Below are the code and all the weights of a small trained network. Each question names an input and a class and asks about switching units off, where a switched-off unit gives its printed mean instead of its output.

import numpy as np


def w(rows, s, z=0):
    codes = np.array(rows[::2]) - 128.0
    scale = np.full(codes.shape[1], s)
    scale[-1] = z or s
    return codes * scale


def norm(h):
    return h / np.sqrt((h * h).mean(-1, keepdims=True) + 1e-5)


def f(y):
    return np.maximum(y, 0)


def log_softmax(a):
    a = a - a.max(-1, keepdims=True)
    return a - np.log(np.exp(a).sum(-1, keepdims=True))


def net(x, mask):
    res = np.array(x, float).reshape(1, 5) / 4 @ E
    u = 0
    for l in range(4):
        y = f(norm(res) @ A[l][:, :-1].T + A[l][:, -1])
        res = res + np.where(mask[u : u + 9], y, B[l][:, -1]) @ B[l][:, :-1]
        u += 9
    return log_softmax(norm(res)[-1] @ U[:, :-1].T + U[:, -1])


A, B = {}, {}
E = w([
[180,133,217,114,48,158,190,142,179,110],'x0',
[89,84,236,159,183,121,87,235,174,132],'x1',
[102,2,177,61,157,66,136,112,67,146],'x2',
[144,102,90,132,158,119,85,117,167,249],'x3',
[73,188,188,104,109,157,92,105,4,220],'x4',
],0.0097)
A[0] = w([
[115,35,131,133,111,172,91,90,85,144,90],'0.n0',
[116,126,79,167,91,133,142,243,222,103,83],'0.n1',
[150,136,82,201,148,122,134,151,146,22,71],'0.n2',
[243,130,95,142,173,111,169,77,90,149,100],'0.n3',
[129,160,98,112,10,194,131,86,129,149,126],'0.n4',
[91,171,2,162,207,65,120,51,134,176,26],'0.n5',
[129,234,95,154,50,125,88,133,122,65,109],'0.n6',
[181,61,115,118,51,130,164,71,158,64,115],'0.n7',
[157,136,169,139,109,81,87,178,245,152,3],'0.n8',
],0.0089,0.005)
B[0] = w([
[87,122,118,173,138,129,76,161,137,102,183],'0.n0',
[139,142,151,181,125,184,129,132,194,119,226],'0.n1',
[90,124,129,146,57,178,135,174,155,61,207],'0.n2',
[147,104,88,171,121,127,104,98,115,128,198],'0.n3',
[118,141,89,196,189,84,232,79,82,160,244],'0.n4',
[105,181,72,69,160,156,16,97,165,78,254],'0.n5',
[52,150,149,147,77,188,176,116,171,98,238],'0.n6',
[254,98,140,113,80,92,195,92,97,106,234],'0.n7',
[190,133,156,150,233,116,77,134,177,144,195],'0.n8',
],0.0097,0.0063)
A[1] = w([
[190,82,160,64,91,87,169,161,65,52,2],'1.n0',
[79,98,157,130,197,85,76,169,107,100,87],'1.n1',
[124,27,196,90,165,93,111,138,84,145,158],'1.n2',
[132,95,164,116,100,45,118,215,66,106,108],'1.n3',
[106,183,141,158,49,130,122,85,57,120,116],'1.n4',
[1,40,185,107,163,77,78,112,94,178,95],'1.n5',
[167,122,81,93,91,109,167,123,124,162,10],'1.n6',
[110,41,198,138,143,66,112,169,70,98,121],'1.n7',
[164,49,195,23,57,70,99,151,123,113,84],'1.n8',
],0.0094,0.0031)
B[1] = w([
[86,105,106,131,203,80,161,115,131,76,204],'1.n0',
[153,94,129,131,88,165,110,140,124,140,220],'1.n1',
[100,69,86,158,79,173,185,193,139,124,237],'1.n2',
[113,112,151,140,140,106,159,149,97,127,186],'1.n3',
[124,131,145,125,161,142,130,117,174,197,219],'1.n4',
[124,110,129,141,3,227,119,173,78,106,255],'1.n5',
[162,115,90,165,106,117,150,85,155,165,157],'1.n6',
[121,103,164,114,123,126,154,172,78,96,226],'1.n7',
[81,124,111,127,182,98,167,180,132,108,203],'1.n8',
],0.012,0.0064)
A[2] = w([
[196,126,102,91,86,90,162,67,99,133,26],'2.n0',
[130,139,25,104,130,117,7,126,53,114,107],'2.n1',
[130,164,112,111,123,78,97,94,151,167,118],'2.n2',
[143,177,128,70,142,113,127,87,118,143,69],'2.n3',
[154,178,123,132,145,125,153,114,122,107,116],'2.n4',
[101,88,148,117,118,95,84,123,89,141,63],'2.n5',
[157,105,190,112,185,105,126,139,154,125,110],'2.n6',
[108,150,113,114,134,97,134,156,118,128,2],'2.n7',
[119,179,125,120,105,116,78,160,139,129,89],'2.n8',
],0.011,0.0039)
B[2] = w([
[183,101,132,169,93,60,83,16,92,135,186],'2.n0',
[43,126,73,41,123,1,96,138,241,117,255],'2.n1',
[135,108,226,117,51,48,54,183,118,113,169],'2.n2',
[163,85,144,172,156,162,144,191,155,165,152],'2.n3',
[152,138,137,106,101,158,41,118,82,123,180],'2.n4',
[86,75,126,95,92,170,167,147,137,124,151],'2.n5',
[139,116,78,164,247,76,138,121,112,184,168],'2.n6',
[130,152,134,155,118,133,116,127,122,100,129],'2.n7',
[187,160,88,102,134,44,203,114,155,106,163],'2.n8',
],0.009,0.0063)
A[3] = w([
[59,137,81,22,145,116,76,100,160,146,75],'3.n0',
[75,93,6,83,220,87,95,140,123,90,137],'3.n1',
[229,46,210,142,239,118,71,197,208,138,46],'3.n2',
[102,108,214,148,198,88,116,56,104,179,48],'3.n3',
[46,49,17,50,127,132,28,98,120,148,147],'3.n4',
[160,102,124,155,183,233,83,135,157,83,37],'3.n5',
[201,126,80,100,36,111,160,36,87,172,35],'3.n6',
[103,254,198,79,144,145,123,104,53,216,2],'3.n7',
[82,128,114,150,136,172,133,142,73,183,160],'3.n8',
],0.0088,0.0035)
B[3] = w([
[96,149,108,83,114,64,74,123,139,142,207],'3.n0',
[84,150,119,87,134,83,85,147,157,121,233],'3.n1',
[167,115,155,128,201,126,98,123,129,220,210],'3.n2',
[100,124,126,153,101,154,125,132,129,117,152],'3.n3',
[157,120,109,58,109,103,64,144,148,103,255],'3.n4',
[162,115,165,97,97,176,120,114,136,145,173],'3.n5',
[142,99,103,121,108,105,96,93,75,124,195],'3.n6',
[8,201,182,151,187,78,155,109,100,198,167],'3.n7',
[146,174,134,90,135,136,81,146,92,145,186],'3.n8',
],0.013,0.0081)
U = w([
[157,166,147,160,92,215,158,144,192,60,116],'0',
[143,61,153,115,218,48,208,169,106,76,51],'1',
[106,151,98,57,115,87,48,134,162,129,253],'2',
[114,72,165,106,74,190,126,233,43,152,85],'3',
[228,117,86,147,108,88,174,6,78,120,103],'4',
[231,109,200,161,218,145,89,178,187,201,119],'5',
[61,216,187,148,140,131,146,109,81,192,84],'6',
],0.017,0.0038)

Each question gives the input, the list of numbers given to net, and the class t.
The units are the neurons (one row each of A and B). Each row of codes is followed by its name. A weight is (code - 128) times the scale printed after its matrix; where a second scale follows, it is the last column's (A, B and U).
mask holds one flag per neuron, layer by layer. A switched-off neuron (its flag False) gives its mean, the last column of its row in B, instead of its output. The means were averaged over made-up inputs and are rounded, as every weight is.
A unit's drop is (log p(t) with every unit on - log p(t) with that unit switched off) / (log p(t) with every unit on - log p(t) with every unit switched off).
The circuit of an input: a set's keep is (log p(t) with only the set's units on - log p(t) with every unit switched off) / (log p(t) with every unit on - log p(t) with every unit switched off). Starting from the 12 units with the biggest drops (on a tie, the unit counted first), units are removed one at a time, each time the one whose removal leaves the highest keep (on an exact tie, the one counted first), for as long as the keep stays at least 0.8.
circuit, biggest first: the units of the circuit, biggest drop first
unit that matters most: the unit with the biggest drop
k most important neurons: the k neurons with the biggest drops, biggest first
k most important neurons of layer l: the k neurons of layer l with the biggest drops, biggest first
drop of u: that unit's drop, to one decimal
input [0,6,-5,-7,4], class 0: circuit, biggest first	(0.n6)
input [-8,3,0,-5,4], class 3: 2 most important neurons	(1.n5 1.n1)
input [-4,-1,0,-2,-7], class 0: circuit, biggest first	(0.n2 2.n1)
input [0,0,0,5,8], class 6: 3 most important neurons	(3.n7 0.n5 1.n4)
input [6,2,-8,4,-3], class 5: 3 most important neurons	(0.n8 1.n5 3.n2)
input [2,7,-4,-4,-2], class 5: 2 most important neurons	(0.n8 3.n2)
input [-8,5,0,0,-7], class 5: 3 most important neurons of layer 3	(3.n2 3.n5 3.n6)
input [-4,-3,1,-6,-4], class 0: 3 most important neurons of layer 0	(0.n2 0.n4 0.n6)
input [-2,3,-5,1,-1], class 0: 2 most important neurons	(0.n2 0.n6)
input [7,-4,6,-1,3], class 4: 4 most important neurons	(0.n4 0.n7 1.n6 2.n0)
input [0,4,3,-1,-5], class 5: 2 most important neurons	(0.n1 3.n2)
input [6,0,-4,2,-1], class 5: 3 most important neurons	(0.n8 1.n5 1.n2)
input [8,-3,-4,-2,-4], class 4: 2 most important neurons	(0.n7 0.n4)
input [8,-6,-2,-6,-8], class 4: circuit, biggest first	(0.n7)
input [7,0,-1,0,-2], class 5: 2 most important neurons	(0.n8 0.n1)
input [2,1,0,-7,1], class 1: 3 most important neurons of layer 0	(0.n5 0.n1 0.n7)
input [0,-7,-5,-2,-3], class 4: drop of 0.n7	0.3
input [-7,5,-4,-4,-5], class 0: drop of 0.n2	0.7
input [2,-7,-2,4,3], class 4: drop of 0.n4	0.7
input [8,8,4,-3,0], class 1: unit that matters most	1.n8
input [-6,4,-6,2,-8], class 5: 2 most important neurons of layer 1	(1.n5 1.n2)
input [-5,6,-8,2,8], class 6: 2 most important neurons of layer 1	(1.n4 1.n0)
